Below is a small trained network, with its code and all its weights. Each question gives an input and a target symbol and asks what happens when units are switched off, that is, made to give their printed mean instead of their output.

import numpy as np


def w(rows, s, z=0):
    codes = np.array(rows[::2]) - 128.0
    scale = np.full(codes.shape[1], s)
    scale[-1] = z or s
    return codes * scale


def f(y):
    return np.maximum(y, 0)


def softmax(a):
    e = np.exp(a - a.max(-1, keepdims=True))
    return e / e.sum(-1, keepdims=True)


def log_softmax(a):
    a = a - a.max(-1, keepdims=True)
    return a - np.log(np.exp(a).sum(-1, keepdims=True))


def net(x, mask):
    ids = ['ΛΞΠΩαδζηθμστψ'.index(c) for c in x.split()]
    T = len(ids)
    res = E[ids] + P[:T]
    u = 0
    for l in range(2):
        q, k, v = (res @ M[l].T for M in (Q, K, V))
        z = softmax(np.where(np.tri(T) > 0, q @ k.T / 4**0.5, -1e9)) @ v
        res = res + np.where(mask[u], z, O[l][:, -1]) @ O[l][:, :-1]
        u += 1
        y = f(res @ A[l][:, :-1].T + A[l][:, -1])
        res = res + np.where(mask[u : u + 12], y, B[l][:, -1]) @ B[l][:, :-1]
        u += 12
    return log_softmax(res[-1] @ U[:, :-1].T + U[:, -1])


Q, K, V, O, A, B = {}, {}, {}, {}, {}, {}
E = w([
[81,126,171,102,130,154],'Λ',
[152,148,70,154,196,28],'Ξ',
[177,117,140,92,110,124],'Π',
[62,121,146,134,148,65],'Ω',
[105,165,168,253,146,158],'α',
[136,167,136,143,152,157],'δ',
[88,65,51,157,184,195],'ζ',
[179,134,120,107,140,117],'η',
[150,146,97,62,167,153],'θ',
[54,113,131,199,183,98],'μ',
[34,113,201,75,173,93],'σ',
[127,179,204,194,69,104],'τ',
[167,124,71,115,170,184],'ψ',
],0.021)
P = w([
[156,76,168,118,195,146],'0',
[164,57,148,156,130,125],'1',
[145,111,132,126,132,136],'2',
[137,148,122,130,116,146],'3',
[129,177,102,130,103,149],'4',
[133,182,84,156,62,131],'5',
[102,250,72,119,82,153],'6',
[111,181,76,206,30,165],'7',
],0.015)
Q[0] = w([
[159,204,138,128,80,190],'0.h0',
[255,143,76,102,108,185],'0.h0',
[103,98,217,182,164,115],'0.h0',
[182,178,99,77,87,30],'0.h0',
],0.0067)
K[0] = w([
[149,209,218,25,141,132],'0.h0',
[180,42,254,180,204,156],'0.h0',
[116,214,165,125,66,128],'0.h0',
[100,146,96,193,101,85],'0.h0',
],0.0068)
V[0] = w([
[80,254,99,186,38,80],'0.h0',
[46,105,112,78,42,184],'0.h0',
[229,89,39,170,159,99],'0.h0',
[144,125,17,186,79,109],'0.h0',
],0.0056)
O[0] = w([
[63,187,218,66,149,121,40],'0.h0',
[106,54,162,188,52,3,129],'0.h0',
[75,120,164,71,182,69,32],'0.h0',
[144,212,125,148,137,195,1],'0.h0',
],0.0053,0.0072)
A[0] = w([
[27,131,177,171,188,20,158],'0.n0',
[131,132,194,108,113,48,187],'0.n1',
[130,131,147,62,95,125,239],'0.n2',
[150,87,153,186,104,88,74],'0.n3',
[154,101,163,144,62,176,92],'0.n4',
[79,69,154,85,101,212,204],'0.n5',
[139,183,146,140,161,77,102],'0.n6',
[122,203,87,67,168,164,180],'0.n7',
[2,92,134,155,104,183,150],'0.n8',
[170,145,96,216,174,64,101],'0.n9',
[152,112,86,64,68,122,254],'0.n10',
[87,136,123,27,160,168,218],'0.n11',
],0.0092,0.0042)
B[0] = w([
[145,111,112,239,188,75,251],'0.n0',
[126,125,116,207,160,164,189],'0.n1',
[111,116,126,254,65,190,182],'0.n2',
[72,144,153,89,153,190,153],'0.n3',
[122,214,152,112,150,137,153],'0.n4',
[149,216,210,235,109,145,197],'0.n5',
[83,61,170,65,174,144,140],'0.n6',
[168,112,109,138,80,76,155],'0.n7',
[118,133,70,177,54,87,221],'0.n8',
[145,173,124,88,199,88,152],'0.n9',
[224,124,130,238,103,166,185],'0.n10',
[149,55,139,233,110,128,183],'0.n11',
],0.0068,0.011)
Q[1] = w([
[125,184,159,250,150,99],'1.h0',
[190,140,91,184,83,171],'1.h0',
[186,120,161,99,107,142],'1.h0',
[144,118,93,135,139,111],'1.h0',
],0.014)
K[1] = w([
[125,192,67,117,51,66],'1.h0',
[2,202,61,184,66,125],'1.h0',
[38,53,153,110,123,105],'1.h0',
[48,143,105,79,111,221],'1.h0',
],0.0096)
V[1] = w([
[207,150,171,115,98,6],'1.h0',
[130,148,188,101,42,223],'1.h0',
[142,42,117,143,56,93],'1.h0',
[186,130,34,71,130,165],'1.h0',
],0.011)
O[1] = w([
[184,126,215,71,216,105,130],'1.h0',
[134,39,171,132,126,107,73],'1.h0',
[101,99,49,9,136,66,185],'1.h0',
[102,119,118,199,224,157,5],'1.h0',
],0.015,0.019)
A[1] = w([
[226,120,212,179,163,78,206],'1.n0',
[94,102,51,118,114,64,189],'1.n1',
[38,38,138,44,197,78,189],'1.n2',
[23,56,77,150,51,77,175],'1.n3',
[152,128,182,91,50,110,219],'1.n4',
[209,181,82,89,124,61,253],'1.n5',
[76,77,83,20,121,112,49],'1.n6',
[157,95,223,172,173,82,128],'1.n7',
[151,122,168,177,242,87,197],'1.n8',
[97,254,152,157,108,133,146],'1.n9',
[111,181,156,116,99,81,67],'1.n10',
[152,148,33,115,186,126,209],'1.n11',
],0.0087,0.005)
B[1] = w([
[222,198,121,66,123,73,158],'1.n0',
[99,35,105,82,50,123,217],'1.n1',
[163,101,167,97,138,191,156],'1.n2',
[121,157,138,64,125,186,234],'1.n3',
[56,109,161,198,219,122,241],'1.n4',
[39,103,204,116,158,144,252],'1.n5',
[226,107,1,228,102,53,195],'1.n6',
[169,123,113,85,144,174,155],'1.n7',
[177,178,91,157,215,112,166],'1.n8',
[146,108,85,79,33,183,186],'1.n9',
[204,166,89,133,221,101,186],'1.n10',
[70,121,172,154,115,85,167],'1.n11',
],0.0069,0.032)
U = w([
[104,20,233,158,115,174,118],'Λ',
[177,183,131,124,128,128,4],'Ξ',
[184,114,139,57,164,207,183],'Π',
[31,181,254,73,169,160,251],'Ω',
[166,138,160,205,92,136,116],'α',
[188,148,121,212,101,120,216],'δ',
[100,114,118,153,134,195,2],'ζ',
[124,188,173,142,187,56,61],'η',
[84,110,162,155,181,149,170],'θ',
[121,186,163,99,127,192,77],'μ',
[90,188,147,142,122,12,108],'σ',
[151,164,251,169,112,73,200],'τ',
[86,134,151,248,147,107,91],'ψ',
],0.0069,0.0045)

Each question gives the input, a string of symbols that net reads in full, and the target symbol t.
The units are the heads (4 rows each of Q, K, V and O) and the neurons (one row each of A and B). Each row of codes is followed by its name. A weight is (code - 128) times the scale printed after its matrix; where a second scale follows, it is the last column's (O, A, B and U).
mask holds one flag per unit, layer by layer, with each layer's heads first. A switched-off unit (its flag False) gives its mean, the last column of its rows in O or B, instead of its output. The means were averaged over made-up inputs and are rounded, as every weight is.
A unit's drop is (log p(t) with every unit on - log p(t) with that unit switched off) / (log p(t) with every unit on - log p(t) with every unit switched off).
The circuit of an input: a set's keep is (log p(t) with only the set's units on - log p(t) with every unit switched off) / (log p(t) with every unit on - log p(t) with every unit switched off). Starting from the 12 units with the biggest drops (on a tie, the unit counted first), units are removed one at a time, each time the one whose removal leaves the highest keep (on an exact tie, the one counted first), for as long as the keep stays at least 0.8.
circuit, biggest first: the units of the circuit, biggest drop first
unit that matters most: the unit with the biggest drop
top k neurons: the k neurons with the biggest drops, biggest first
top k neurons in layer l: the k neurons of layer l with the biggest drops, biggest first
input σ σ τ Π τ σ θ σ, target θ: top 4 neurons in layer 0 : 0.n7; 0.n10; 0.n0; 0.n5
input σ σ τ, target τ: circuit, biggest first : 1.h0; 0.n4
input σ Ω σ ζ σ Π Λ η, target Λ: circuit, biggest first : 1.h0; 0.n0
input Ω Π Λ, target Λ: circuit, biggest first : 1.h0; 0.n0; 0.n5
input σ μ η σ Π ζ, target ζ: circuit, biggest first : 1.h0; 1.n3
input Λ η Π μ Ω Π σ, target Π: circuit, biggest first : 1.h0; 1.n2; 1.n4
input δ μ τ θ Π μ σ, target μ: unit that matters most : 0.n8
input σ Π σ, target Π: circuit, biggest first : 1.h0; 1.n2
input μ δ ζ Ω Π, target Ω: circuit, biggest first : 1.n5; 1.h0
input σ σ σ σ Ω σ, target Ω: top 2 neurons in layer 1 : 1.n6; 1.n5
input Π ψ τ ζ Ω Π η σ, target η: top 2 neurons : 0.n7; 1.n8
input ζ Λ Ξ, target η: top 2 neurons : 0.n9; 1.n8
input ζ Π μ σ σ σ μ σ, target μ: circuit, biggest first : 1.n9; 1.n6; 1.h0
input σ σ ψ σ ζ Ξ, target η: top 2 neurons in layer 0 : 0.n9; 0.n2
input σ η σ σ δ δ σ, target δ: unit that matters most : 0.n6
input σ σ Λ ψ ψ Π Π, target Λ: top 2 neurons in layer 0 : 0.n8; 0.n0
input σ Π σ σ, target σ: circuit, biggest first : 1.h0; 1.n6; 0.h0
input σ Ω Ω σ δ, target σ: top 4 neurons : 0.n8; 1.n6; 0.n2; 0.n5
input τ η σ Λ Ω Π, target Ω: top 3 neurons : 1.n5; 1.n6; 0.n10
input σ σ σ θ σ σ η, target σ: top 2 neurons : 1.n6; 1.n5
input Λ Λ Ω, target Λ: top 2 neurons : 0.n5; 0.n0
input Π Ξ Λ σ σ ψ σ, target ψ: top 3 neurons in layer 0 : 0.n6; 0.n0; 0.n10
input μ σ σ δ Λ Π Π μ, target Π: top 2 neurons : 1.n2; 0.n10
input ζ σ Π Π μ Π, target μ: top neuron : 1.n9
input Λ Λ Π σ Λ Ω, target Λ: top 3 neurons : 0.n6; 0.n5; 0.n0
input σ Ω μ η Ω Π μ, target Π: top 2 neurons in layer 1 : 1.n2; 1.n4
input σ σ Π Π Λ ζ Π, target ζ: top neuron in layer 0 : 0.n8
input Λ τ μ σ Λ Ω σ η, target σ: top 2 neurons : 1.n6; 0.n11
